Below are the code and all the weights of a small trained network. Each question names an input and a class and asks about switching units off, where a switched-off unit gives its printed mean instead of its output.

import numpy as np


def w(rows, s, z=0):
    codes = np.array(rows[::2]) - 128.0
    scale = np.full(codes.shape[1], s)
    scale[-1] = z or s
    return codes * scale


def f(y):
    return np.maximum(y, 0)


def log_softmax(a):
    a = a - a.max(-1, keepdims=True)
    return a - np.log(np.exp(a).sum(-1, keepdims=True))


def net(x, mask):
    res = np.array(x, float).reshape(1, 3) / 4 @ E
    y = f(res @ A[0][:, :-1].T + A[0][:, -1])
    res = res + np.where(mask, y, B[0][:, -1]) @ B[0][:, :-1]
    return log_softmax(res[-1] @ U[:, :-1].T + U[:, -1])


A, B = {}, {}
E = w([
[188,132,129,127,124,125,66,127,140,127,125],'x0',
[122,130,128,128,255,128,120,84,131,127,105],'x1',
[65,127,128,128,117,128,69,135,129,118,131],'x2',
],0.0089)
A[0] = w([
[70,130,132,126,123,134,72,131,129,132,132,144],'n0',
[84,128,124,125,128,132,133,133,128,129,132,137],'n1',
[128,126,130,123,135,129,254,125,130,127,128,221],'n2',
[169,123,130,133,187,133,167,117,134,131,120,124],'n3',
[219,126,131,118,133,131,126,133,128,133,127,128],'n4',
[155,129,130,123,129,128,127,128,127,130,125,128],'n5',
[165,128,129,127,170,134,78,118,134,128,121,61],'n6',
[208,124,125,130,125,131,44,126,127,129,125,144],'n7',
[157,130,129,128,160,130,90,120,131,128,122,75],'n8',
[109,129,127,124,147,125,107,125,123,124,132,99],'n9',
[57,132,127,130,122,132,134,125,123,129,123,136],'n10',
[100,131,130,128,126,130,102,130,129,131,129,136],'n11',
[128,126,124,129,123,130,46,127,129,127,128,70],'n12',
[138,129,129,128,118,127,119,129,127,130,128,128],'n13',
[51,133,127,131,123,128,137,126,130,130,124,141],'n14',
[192,133,129,127,69,125,194,132,131,126,129,214],'n15',
[129,128,125,130,70,129,161,134,133,126,125,251],'n16',
[167,129,130,127,129,131,125,127,128,132,129,127],'n17',
[224,132,127,129,131,128,123,127,129,131,128,125],'n18',
[121,127,126,127,217,125,116,119,128,127,125,136],'n19',
[63,126,128,133,42,130,74,141,135,125,132,143],'n20',
[58,132,132,125,188,125,58,117,132,122,123,39],'n21',
[190,130,130,128,66,125,74,133,128,133,131,131],'n22',
[128,128,130,130,123,129,57,127,128,123,129,76],'n23',
[127,125,127,128,123,129,55,127,132,126,128,76],'n24',
[174,129,124,133,193,130,172,115,131,130,120,123],'n25',
[153,129,130,127,155,127,95,121,130,127,123,81],'n26',
[90,125,126,135,170,123,158,114,130,133,117,124],'n27',
[143,129,129,126,143,129,109,122,129,127,123,100],'n28',
[59,127,127,119,129,127,134,137,130,130,132,137],'n29',
[127,126,126,126,124,126,86,125,131,125,125,96],'n30',
[135,128,129,128,138,126,136,122,131,123,122,127],'n31',
[127,129,128,128,127,128,127,129,127,128,129,128],'n32',
],0.015,0.0028)
B[0] = w([
[71,101,125,119,110,91,113,127,114,129,5,200],'n0',
[110,96,129,129,110,130,121,110,126,112,135,167],'n1',
[109,173,129,109,159,181,149,194,80,211,176,247],'n2',
[96,185,133,100,125,102,131,122,115,95,177,224],'n3',
[153,105,127,149,110,127,126,84,160,69,164,205],'n4',
[136,119,129,131,123,128,126,115,139,112,138,151],'n5',
[178,119,126,139,84,77,85,123,104,172,143,191],'n6',
[220,178,121,145,147,54,158,123,197,100,79,224],'n7',
[166,121,126,136,94,89,95,125,109,161,139,176],'n8',
[141,114,128,139,132,146,113,129,137,138,107,157],'n9',
[103,79,131,134,98,130,116,100,122,98,134,189],'n10',
[101,115,126,123,120,112,121,128,122,129,71,162],'n11',
[135,171,126,116,154,121,136,165,123,172,88,178],'n12',
[123,131,129,124,136,136,136,129,139,119,123,144],'n13',
[99,74,134,132,96,134,115,100,120,96,137,194],'n14',
[189,72,121,176,142,193,140,148,149,172,136,249],'n15',
[161,87,125,174,89,130,174,182,92,157,150,228],'n16',
[139,116,129,134,121,127,126,110,142,102,142,161],'n17',
[158,99,128,145,111,123,124,85,162,64,161,209],'n18',
[107,170,130,127,179,152,5,47,122,143,130,255],'n19',
[81,148,133,69,95,44,177,134,85,97,147,254],'n20',
[159,77,123,173,147,195,78,125,166,167,55,228],'n21',
[105,144,132,99,179,176,185,139,200,69,91,226],'n22',
[135,165,126,116,150,123,134,161,124,167,93,171],'n23',
[134,167,126,116,151,122,134,161,123,168,92,173],'n24',
[93,191,133,97,125,100,133,121,114,91,184,235],'n25',
[160,121,127,134,99,94,100,126,112,157,138,169],'n26',
[72,143,127,109,156,189,130,131,158,90,118,203],'n27',
[147,123,128,131,111,109,112,127,119,144,133,152],'n28',
[100,81,130,133,98,129,117,100,125,102,135,187],'n29',
[131,150,127,122,141,125,131,147,125,151,108,154],'n30',
[119,140,126,121,127,127,127,130,128,121,138,147],'n31',
[127,129,127,128,129,126,128,127,127,128,129,130],'n32',
],0.032,0.0072)
U = w([
[159,94,117,182,126,188,154,201,75,253,159,250],'0',
[182,72,112,208,142,171,169,118,199,60,132,151],'1',
[80,71,150,103,32,59,145,118,55,79,156,185],'2',
[111,206,129,37,156,73,180,188,136,107,85,98],'3',
[65,226,147,60,185,167,129,141,68,140,174,163],'4',
[156,164,137,125,86,44,93,66,131,65,190,47],'5',
[88,54,130,173,147,220,85,51,160,90,94,86],'6',
[177,143,101,167,156,112,86,144,131,250,77,11],'7',
],0.0059,0.0016)

Each question gives the input, the list of numbers given to net, and the class t.
The units are the neurons (one row each of A and B). Each row of codes is followed by its name. A weight is (code - 128) times the scale printed after its matrix; where a second scale follows, it is the last column's (A, B and U).
mask holds one flag per neuron, in row order. A switched-off neuron (its flag False) gives its mean, the last column of its row in B, instead of its output. The means were averaged over made-up inputs and are rounded, as every weight is.
A unit's drop is (log p(t) with every unit on - log p(t) with that unit switched off) / (log p(t) with every unit on - log p(t) with every unit switched off).
unit that matters most: the unit with the biggest drop
top k neurons: the k neurons with the biggest drops, biggest first
drop of u: that unit's drop, to one decimal
input [-8,1,1], class 6: top 2 neurons -> n20, n14
input [0,4,5], class 6: unit that matters most -> n2
input [3,-8,0], class 1: top 2 neurons -> n15, n22
input [-5,-5,0], class 0: top 2 neurons -> n15, n2
input [3,8,1], class 7: top 2 neurons -> n21, n20
input [-6,-5,0], class 0: top 3 neurons -> n2, n15, n16
input [8,-4,0], class 1: top 2 neurons -> n18, n4
input [5,-5,1], class 3: top 2 neurons -> n20, n21
input [7,7,1], class 7: top 3 neurons -> n21, n20, n12
input [-1,0,6], class 2: top 2 neurons -> n20, n19
input [1,8,-4], class 5: top 2 neurons -> n6, n8
input [6,1,-1], class 5: top 2 neurons -> n21, n15
input [-7,4,1], class 6: top 3 neurons -> n20, n21, n14
input [0,-2,-2], class 0: unit that matters most -> n7
input [-6,-7,3], class 2: drop of n20 -> 0.1
input [6,-5,1], class 3: drop of n24 -> 0.1
input [2,7,-6], class 5: drop of n1 -> 0.0
input [3,0,3], class 3: top 2 neurons -> n15, n19
